Below are the code and all the weights of a small trained network. Each question names an input and a target symbol and asks about switching units off, where a switched-off unit gives its printed mean instead of its output.

import numpy as np


def w(rows, s, z=0):
    codes = np.array(rows[::2]) - 128.0
    scale = np.full(codes.shape[1], s)
    scale[-1] = z or s
    return codes * scale


def f(y):
    return np.maximum(y, 0)


def softmax(a):
    e = np.exp(a - a.max(-1, keepdims=True))
    return e / e.sum(-1, keepdims=True)


def log_softmax(a):
    a = a - a.max(-1, keepdims=True)
    return a - np.log(np.exp(a).sum(-1, keepdims=True))


def net(x, mask):
    ids = ['αβγδεζημξπστφψω'.index(c) for c in x.split()]
    T = len(ids)
    res = E[ids] + P[:T]
    u = 0
    for l in range(2):
        r = res
        for j in range(2):
            rows = slice(3 * j, 3 * j + 3)
            q, k, v = (r @ M[l][rows].T for M in (Q, K, V))
            z = softmax(np.where(np.tri(T) > 0, q @ k.T / 3**0.5, -1e9)) @ v
            o = O[l][rows]
            res = res + np.where(mask[u + j], z, o[:, -1]) @ o[:, :-1]
        u += 2
        y = f(res @ A[l][:, :-1].T + A[l][:, -1])
        res = res + np.where(mask[u : u + 4], y, B[l][:, -1]) @ B[l][:, :-1]
        u += 4
    return log_softmax(res[-1] @ U[:, :-1].T + U[:, -1])


Q, K, V, O, A, B = {}, {}, {}, {}, {}, {}
E = w([
[98,170,152],'α',
[51,148,158],'β',
[179,187,116],'γ',
[77,72,160],'δ',
[69,161,108],'ε',
[74,120,166],'ζ',
[217,127,135],'η',
[73,142,183],'μ',
[50,136,123],'ξ',
[163,176,21],'π',
[95,176,107],'σ',
[132,158,125],'τ',
[5,143,91],'φ',
[213,155,76],'ψ',
[24,170,86],'ω',
],0.018)
P = w([
[54,255,219],'0',
[74,102,47],'1',
[199,87,80],'2',
[212,102,85],'3',
[102,102,66],'4',
[184,107,82],'5',
[161,133,87],'6',
],0.0045)
Q[0] = w([
[133,142,156],'0.h0',
[199,106,137],'0.h0',
[146,98,62],'0.h0',
[132,133,126],'0.h1',
[181,248,139],'0.h1',
[141,177,156],'0.h1',
],0.016)
K[0] = w([
[121,142,136],'0.h0',
[163,200,105],'0.h0',
[156,117,56],'0.h0',
[131,144,134],'0.h1',
[146,248,201],'0.h1',
[109,148,177],'0.h1',
],0.013)
V[0] = w([
[161,250,57],'0.h0',
[31,101,2],'0.h0',
[17,22,46],'0.h0',
[113,84,22],'0.h1',
[171,63,185],'0.h1',
[58,86,15],'0.h1',
],0.007)
O[0] = w([
[139,171,165,229],'0.h0',
[241,144,180,228],'0.h0',
[227,126,159,155],'0.h0',
[189,122,129,74],'0.h1',
[101,107,54,4],'0.h1',
[254,189,151,156],'0.h1',
],0.0089,0.0029)
A[0] = w([
[137,100,219,90],'0.n0',
[207,136,112,254],'0.n1',
[155,2,168,110],'0.n2',
[169,182,37,86],'0.n3',
],0.0089,0.0048)
B[0] = w([
[94,75,149,164],'0.n0',
[7,109,56,255],'0.n1',
[186,181,199,146],'0.n2',
[149,85,198,176],'0.n3',
],0.013,0.0067)
Q[1] = w([
[144,97,253],'1.h0',
[89,82,184],'1.h0',
[135,134,115],'1.h0',
[187,124,130],'1.h1',
[50,121,59],'1.h1',
[179,74,161],'1.h1',
],0.026)
K[1] = w([
[252,15,123],'1.h0',
[188,114,237],'1.h0',
[126,119,113],'1.h0',
[123,41,108],'1.h1',
[94,189,162],'1.h1',
[115,95,57],'1.h1',
],0.019)
V[1] = w([
[171,146,75],'1.h0',
[101,7,125],'1.h0',
[108,162,40],'1.h0',
[56,208,122],'1.h1',
[165,116,227],'1.h1',
[104,152,112],'1.h1',
],0.016)
O[1] = w([
[71,113,141,58],'1.h0',
[120,250,197,127],'1.h0',
[152,77,184,119],'1.h0',
[159,154,62,254],'1.h1',
[88,157,47,117],'1.h1',
[144,133,117,163],'1.h1',
],0.013,0.023)
A[1] = w([
[239,180,44,107],'1.n0',
[244,124,109,60],'1.n1',
[181,104,96,2],'1.n2',
[254,111,158,212],'1.n3',
],0.01,0.0056)
B[1] = w([
[83,37,181,252],'1.n0',
[178,247,152,178],'1.n1',
[224,197,184,151],'1.n2',
[87,141,47,165],'1.n3',
],0.015,0.037)
U = w([
[148,190,234,105],'α',
[201,171,115,54],'β',
[80,135,172,192],'γ',
[95,155,2,112],'δ',
[114,232,82,142],'ε',
[193,146,176,35],'ζ',
[178,140,126,104],'η',
[132,113,179,134],'μ',
[188,108,138,78],'ξ',
[177,139,25,131],'π',
[95,70,72,146],'σ',
[172,86,141,78],'τ',
[138,125,122,255],'φ',
[189,80,148,38],'ψ',
[163,131,24,177],'ω',
],0.0093,0.0066)

Each question gives the input, a string of symbols that net reads in full, and the target symbol t.
The units are the heads (3 rows each of Q, K, V and O) and the neurons (one row each of A and B). Each row of codes is followed by its name. A weight is (code - 128) times the scale printed after its matrix; where a second scale follows, it is the last column's (O, A, B and U).
mask holds one flag per unit, layer by layer, with each layer's heads first. A switched-off unit (its flag False) gives its mean, the last column of its rows in O or B, instead of its output. The means were averaged over made-up inputs and are rounded, as every weight is.
A unit's drop is (log p(t) with every unit on - log p(t) with that unit switched off) / (log p(t) with every unit on - log p(t) with every unit switched off).
The circuit of an input: a set's keep is (log p(t) with only the set's units on - log p(t) with every unit switched off) / (log p(t) with every unit on - log p(t) with every unit switched off). Starting from all 12 units, units are removed one at a time, each time the one whose removal leaves the highest keep (on an exact tie, the one counted first), for as long as the keep stays at least 0.8.
units of the circuit, in order: the units of the circuit, biggest drop first
unit that matters most: the unit with the biggest drop
top k neurons: the k neurons with the biggest drops, biggest first
k most important neurons of layer l: the k neurons of layer l with the biggest drops, biggest first
which heads matter: for each layer, one digit per head in row order, 1 if its drop is at least 0.15 and else 0, layers parted by /
input ξ σ μ σ, target σ: units of the circuit, in order => (1.n1 1.h1 0.n1)
input μ ψ δ δ, target ε: unit that matters most => 1.n0
input δ ψ π ψ τ, target δ: units of the circuit, in order => (1.n0 0.n1 1.h1)
input δ α ω ε φ, target δ: units of the circuit, in order => (1.n0 1.n1)
input γ ψ μ ζ, target α: units of the circuit, in order => (0.h0 1.h0)
input ξ ω ψ μ ω ξ ε, target σ: top 4 neurons => (1.n1 0.n1 1.n2 0.n3)
input μ β ξ σ, target α: top 3 neurons => (1.n0 1.n1 1.n2)
input ξ μ ξ μ ψ ε ψ, target σ: units of the circuit, in order => (0.n1 1.n1 1.h0)
input η ξ ψ, target ε: 2 most important neurons of layer 1 => (1.n3 1.n1)
input ζ ψ δ ξ η ψ, target γ: top 4 neurons => (0.n1 1.n0 0.n3 1.n2)
input μ ω ξ, target α: top 4 neurons => (0.n1 1.n1 1.n0 1.n2)
input ξ σ δ ε τ τ, target σ: units of the circuit, in order => (1.n1 1.h1 0.n1)
input μ ψ π, target α: units of the circuit, in order => (1.n0 1.n1 0.h0)
input μ π β μ μ γ ψ, target α: top 3 neurons => (1.n0 1.n1 0.n1)
input μ η ψ ε τ, target α: top 2 neurons => (1.n0 1.n1)
input η ξ φ π π ω, target ε: top neuron => (1.n3)
input δ ζ ψ φ α μ ξ, target δ: units of the circuit, in order => (1.n0 1.n1 1.h1)
input ξ η η, target σ: units of the circuit, in order => (1.h1 0.n1 1.n1)
input δ δ ψ τ ζ ξ γ, target δ: units of the circuit, in order => (1.h1 0.n1)
input γ η σ, target β: top 3 neurons => (1.n1 1.n2 1.n3)
input γ π η, target β: top 3 neurons => (1.n1 0.n1 1.n2)
input δ α μ π η ζ ε, target δ: units of the circuit, in order => (1.n0 1.h1 1.n1 0.h0)
input ζ ξ π ψ, target γ: unit that matters most => 0.n3
input μ π φ γ ω, target α: top 3 neurons => (0.n1 1.n0 1.n1)
input ξ ξ μ β, target σ: which heads matter => 01 / 01
input ξ ψ ω γ, target σ: which heads matter => 00 / 01
input η γ ε η μ σ σ, target ε: top 3 neurons => (1.n0 1.n3 0.n3)
input μ σ ψ ξ μ η, target α: which heads matter => 11 / 11
